Below is a small trained network, with its code and all its weights. Each question gives an input and a target symbol and asks what happens when units are switched off, that is, made to give their printed mean instead of their output.

import numpy as np


def w(rows, s, z=0):
    codes = np.array(rows[::2]) - 128.0
    scale = np.full(codes.shape[1], s)
    scale[-1] = z or s
    return codes * scale


def f(y):
    return np.maximum(y, 0)


def softmax(a):
    e = np.exp(a - a.max(-1, keepdims=True))
    return e / e.sum(-1, keepdims=True)


def log_softmax(a):
    a = a - a.max(-1, keepdims=True)
    return a - np.log(np.exp(a).sum(-1, keepdims=True))


def net(x, mask):
    ids = ['αβγδεζηθλμξπσφψω'.index(c) for c in x.split()]
    T = len(ids)
    res = E[ids] + P[:T]
    r = res
    for j in range(3):
        rows = slice(4 * j, 4 * j + 4)
        q, k, v = (r @ M[0][rows].T for M in (Q, K, V))
        z = softmax(np.where(np.tri(T) > 0, q @ k.T / 4**0.5, -1e9)) @ v
        o = O[0][rows]
        res = res + np.where(mask[j], z, o[:, -1]) @ o[:, :-1]
    y = f(res @ A[0][:, :-1].T + A[0][:, -1])
    res = res + np.where(mask[3:7], y, B[0][:, -1]) @ B[0][:, :-1]
    return log_softmax(res[-1] @ U[:, :-1].T + U[:, -1])


Q, K, V, O, A, B = {}, {}, {}, {}, {}, {}
E = w([
[45,195,80,103,127,146,139,109,168,70,246],'α',
[152,56,160,168,183,74,118,56,125,120,130],'β',
[82,104,55,148,153,160,114,91,87,152,96],'γ',
[37,98,159,82,130,138,79,111,146,52,114],'δ',
[129,89,105,90,127,80,166,152,31,83,51],'ε',
[65,136,165,101,129,71,243,162,155,190,89],'ζ',
[135,162,60,163,120,147,215,143,98,156,198],'η',
[121,93,187,80,64,166,131,166,120,161,97],'θ',
[156,85,155,136,70,118,105,128,67,50,149],'λ',
[102,131,117,83,110,147,61,189,112,99,164],'μ',
[155,109,136,204,106,153,136,136,118,207,147],'ξ',
[62,166,168,165,135,34,81,132,79,134,85],'π',
[121,70,163,137,123,118,210,120,173,81,167],'σ',
[97,199,102,117,73,116,102,75,132,119,48],'φ',
[229,86,94,90,140,149,75,129,65,111,150],'ψ',
[144,137,165,144,87,41,207,57,122,152,122],'ω',
],0.012)
P = w([
[160,37,42,202,56,62,124,184,146,98,151],'0',
[65,166,131,69,148,45,127,62,46,192,203],'1',
[126,136,124,83,147,148,133,173,174,123,97],'2',
[127,83,132,210,65,177,122,123,101,88,97],'3',
[82,157,146,65,152,70,129,62,52,210,200],'4',
[132,150,146,81,158,159,141,159,173,121,90],'5',
[122,104,154,234,86,207,125,116,91,80,84],'6',
[85,154,143,69,155,79,134,56,50,219,193],'7',
[132,164,155,78,166,170,150,151,170,120,84],'8',
[109,120,176,245,94,235,131,112,61,69,86],'9',
[95,151,147,59,152,78,148,58,56,222,196],'10',
[128,171,163,77,169,187,150,142,163,126,81],'11',
],0.011)
Q[0] = w([
[137,93,207,190,88,182,157,246,226,109,39],'H0',
[148,141,88,139,163,101,170,99,97,182,143],'H0',
[151,104,113,181,61,121,115,106,10,137,103],'H0',
[130,134,134,171,129,197,120,167,135,105,56],'H0',
[123,186,96,166,150,169,107,119,185,77,74],'H1',
[133,187,128,118,117,66,126,158,163,104,97],'H1',
[133,136,113,183,57,129,86,163,92,182,88],'H1',
[107,70,117,193,88,212,49,154,173,46,38],'H1',
[138,187,95,148,153,211,189,203,181,136,94],'H2',
[58,174,105,45,146,71,106,105,92,160,248],'H2',
[186,150,74,128,177,166,108,99,157,92,148],'H2',
[199,150,79,1,195,132,129,188,78,184,136],'H2',
],0.0093)
K[0] = w([
[142,174,234,120,141,243,170,131,144,143,75],'H0',
[122,113,50,165,123,58,169,94,129,198,143],'H0',
[160,78,91,203,113,146,130,125,44,135,127],'H0',
[122,189,183,114,138,216,119,101,74,138,102],'H0',
[49,200,121,104,173,216,115,49,183,122,65],'H1',
[107,159,102,117,111,105,89,144,160,110,58],'H1',
[105,165,162,173,74,139,119,112,37,171,105],'H1',
[102,144,181,136,153,254,140,75,101,101,74],'H1',
[142,209,166,110,200,215,183,141,153,166,125],'H2',
[113,112,23,115,92,48,99,206,242,127,163],'H2',
[122,181,109,55,207,144,66,83,113,125,209],'H2',
[221,119,78,33,175,101,115,196,150,164,120],'H2',
],0.0092)
V[0] = w([
[65,142,190,114,116,53,116,68,134,108,124],'H0',
[79,77,85,111,128,132,201,177,201,97,107],'H0',
[179,156,82,136,120,197,50,213,111,141,109],'H0',
[107,159,165,123,120,137,129,186,176,109,200],'H0',
[138,169,161,104,197,110,159,39,127,174,130],'H1',
[195,123,115,240,117,156,77,123,152,132,98],'H1',
[131,92,130,96,148,124,134,224,140,135,40],'H1',
[77,176,191,119,132,125,105,173,181,162,79],'H1',
[82,129,118,159,152,66,126,56,2,107,165],'H2',
[20,111,122,136,211,102,89,126,141,179,170],'H2',
[95,94,186,69,166,155,54,151,139,52,91],'H2',
[201,46,163,102,180,174,123,131,148,165,112],'H2',
],0.0088)
O[0] = w([
[140,194,99,171,70,105,70,67,134,149,138,106],'H0',
[48,125,190,167,159,187,141,84,111,118,129,174],'H0',
[129,51,162,33,138,98,165,170,158,100,147,143],'H0',
[163,85,152,112,178,142,71,46,159,111,124,106],'H0',
[101,101,124,151,168,77,116,165,106,156,163,2],'H1',
[182,110,85,86,155,168,98,83,142,214,61,192],'H1',
[99,132,184,111,42,149,111,146,72,123,72,116],'H1',
[117,112,170,90,74,116,86,121,112,161,177,59],'H1',
[74,79,107,156,93,122,130,213,219,130,88,191],'H2',
[14,68,101,94,196,173,75,130,128,169,119,75],'H2',
[98,86,84,139,112,115,160,34,116,85,116,55],'H2',
[145,111,71,121,127,161,185,123,1,135,137,67],'H2',
],0.0094,0.0065)
A[0] = w([
[204,78,86,127,100,105,184,173,97,153,38,115],'N0',
[45,167,144,3,104,81,112,90,115,170,119,253],'N1',
[139,69,97,216,103,53,102,164,124,76,68,68],'N2',
[125,72,64,107,58,205,77,155,136,48,161,63],'N3',
],0.0067,0.0024)
B[0] = w([
[49,132,108,84,53,95,70,105,111,135,187,254],'N0',
[214,40,83,154,115,128,145,158,69,175,172,216],'N1',
[141,93,151,95,255,68,125,59,57,99,156,189],'N2',
[201,232,135,135,223,192,38,179,23,141,123,174],'N3',
],0.0082,0.008)
U = w([
[165,151,190,155,114,24,135,171,139,142,192,163],'α',
[117,167,149,142,176,190,121,59,96,143,44,45],'β',
[79,158,219,115,70,170,75,122,92,150,153,21],'γ',
[128,255,95,154,136,164,108,168,159,125,139,89],'δ',
[47,152,30,144,147,170,125,149,103,162,65,114],'ε',
[161,136,133,33,204,123,89,129,96,190,160,22],'ζ',
[206,15,151,172,120,169,201,106,146,88,112,176],'η',
[158,47,87,166,35,141,83,150,173,174,157,152],'θ',
[217,158,105,141,128,107,123,89,84,112,159,53],'λ',
[30,144,191,156,76,152,195,154,149,103,73,146],'μ',
[134,187,113,82,83,110,148,69,216,115,45,195],'ξ',
[165,173,194,99,179,148,118,193,137,104,59,139],'π',
[95,56,76,171,136,118,143,64,122,128,215,163],'σ',
[117,64,112,183,146,144,202,235,134,122,167,254],'φ',
[38,150,122,58,114,74,167,136,102,102,133,144],'ψ',
[84,104,182,87,190,68,87,70,176,160,74,149],'ω',
],0.0077,0.0039)

Each question gives the input, a string of symbols that net reads in full, and the target symbol t.
The units are the heads (4 rows each of Q, K, V and O) and the neurons (one row each of A and B). Each row of codes is followed by its name. A weight is (code - 128) times the scale printed after its matrix; where a second scale follows, it is the last column's (O, A, B and U).
mask holds one flag per unit, heads first, then neurons. A switched-off unit (its flag False) gives its mean, the last column of its rows in O or B, instead of its output. The means were averaged over made-up inputs and are rounded, as every weight is.
A unit's drop is (log p(t) with every unit on - log p(t) with that unit switched off) / (log p(t) with every unit on - log p(t) with every unit switched off).
The circuit of an input: a set's keep is (log p(t) with only the set's units on - log p(t) with every unit switched off) / (log p(t) with every unit on - log p(t) with every unit switched off). Starting from all 7 units, units are removed one at a time, each time the one whose removal leaves the highest keep (on an exact tie, the one counted first), for as long as the keep stays at least 0.8.
units of the circuit, in order: the units of the circuit, biggest drop first
unit that matters most: the unit with the biggest drop
k most important neurons: the k neurons with the biggest drops, biggest first
heads that matter: for each layer, one digit per head in row order, 1 if its drop is at least 0.15 and else 0, layers parted by /
input ξ β ω β ζ η α δ, target ζ: units of the circuit, in order : [H2]
input η π μ λ ξ π γ ε, target π: units of the circuit, in order : [H2; H1]
input ξ β φ, target θ: units of the circuit, in order : [N1; H1; H2]
input μ λ λ α λ φ φ ζ π ξ ε, target η: units of the circuit, in order : [N1; H0; H1]
input α ξ λ, target π: heads that matter : 001
input π δ ζ φ η ψ, target λ: heads that matter : 101
input ξ α ε π ξ δ ξ δ λ π ζ, target ζ: heads that matter : 011
input θ σ ξ δ η, target λ: heads that matter : 001
input φ λ δ η ξ ζ λ γ, target α: units of the circuit, in order : [H2; H1]
input μ ε ξ, target φ: units of the circuit, in order : [H1; H0]
input σ ω π ξ ζ φ μ, target π: 3 most important neurons : [N3; N1; N0]
input π ω ψ γ ξ ξ λ ξ θ α, target δ: 2 most important neurons : [N3; N1]
input β λ γ η α γ ψ ξ ζ, target β: units of the circuit, in order : [H0; H2]
input λ ξ λ ε δ σ θ ψ φ, target θ: units of the circuit, in order : [H1; N1; N2]
input ξ ζ π ξ σ ω β, target σ: units of the circuit, in order : [H2; N0; N2; H1]
input σ μ π ω φ, target β: units of the circuit, in order : [H0]
input ω ε α λ λ δ ξ γ γ π ξ, target δ: heads that matter : 101
input ψ ξ π π δ π θ ξ θ η λ, target ψ: units of the circuit, in order : [N0; H0; H2; H1]
input η π ξ λ δ ε, target ψ: heads that matter : 011
input ξ β θ ε π ξ β, target σ: units of the circuit, in order : [H2; N2; N0]
input ξ π δ ε, target ψ: units of the circuit, in order : [N0; N2; H0; H2]
input α ψ λ λ ζ α ε θ ξ ζ γ σ, target μ: units of the circuit, in order : [H1; N1; N2]
input θ α λ λ γ η, target δ: most important neuron : [N1]
input δ π λ η σ ε γ γ π π, target ω: 2 most important neurons : [N2; N1]
input λ σ π σ γ γ, target ε: heads that matter : 101
input δ δ ξ α φ π β γ λ φ, target ξ: heads that matter : 011
input μ λ θ ξ μ ε ξ ξ, target η: unit that matters most : H0
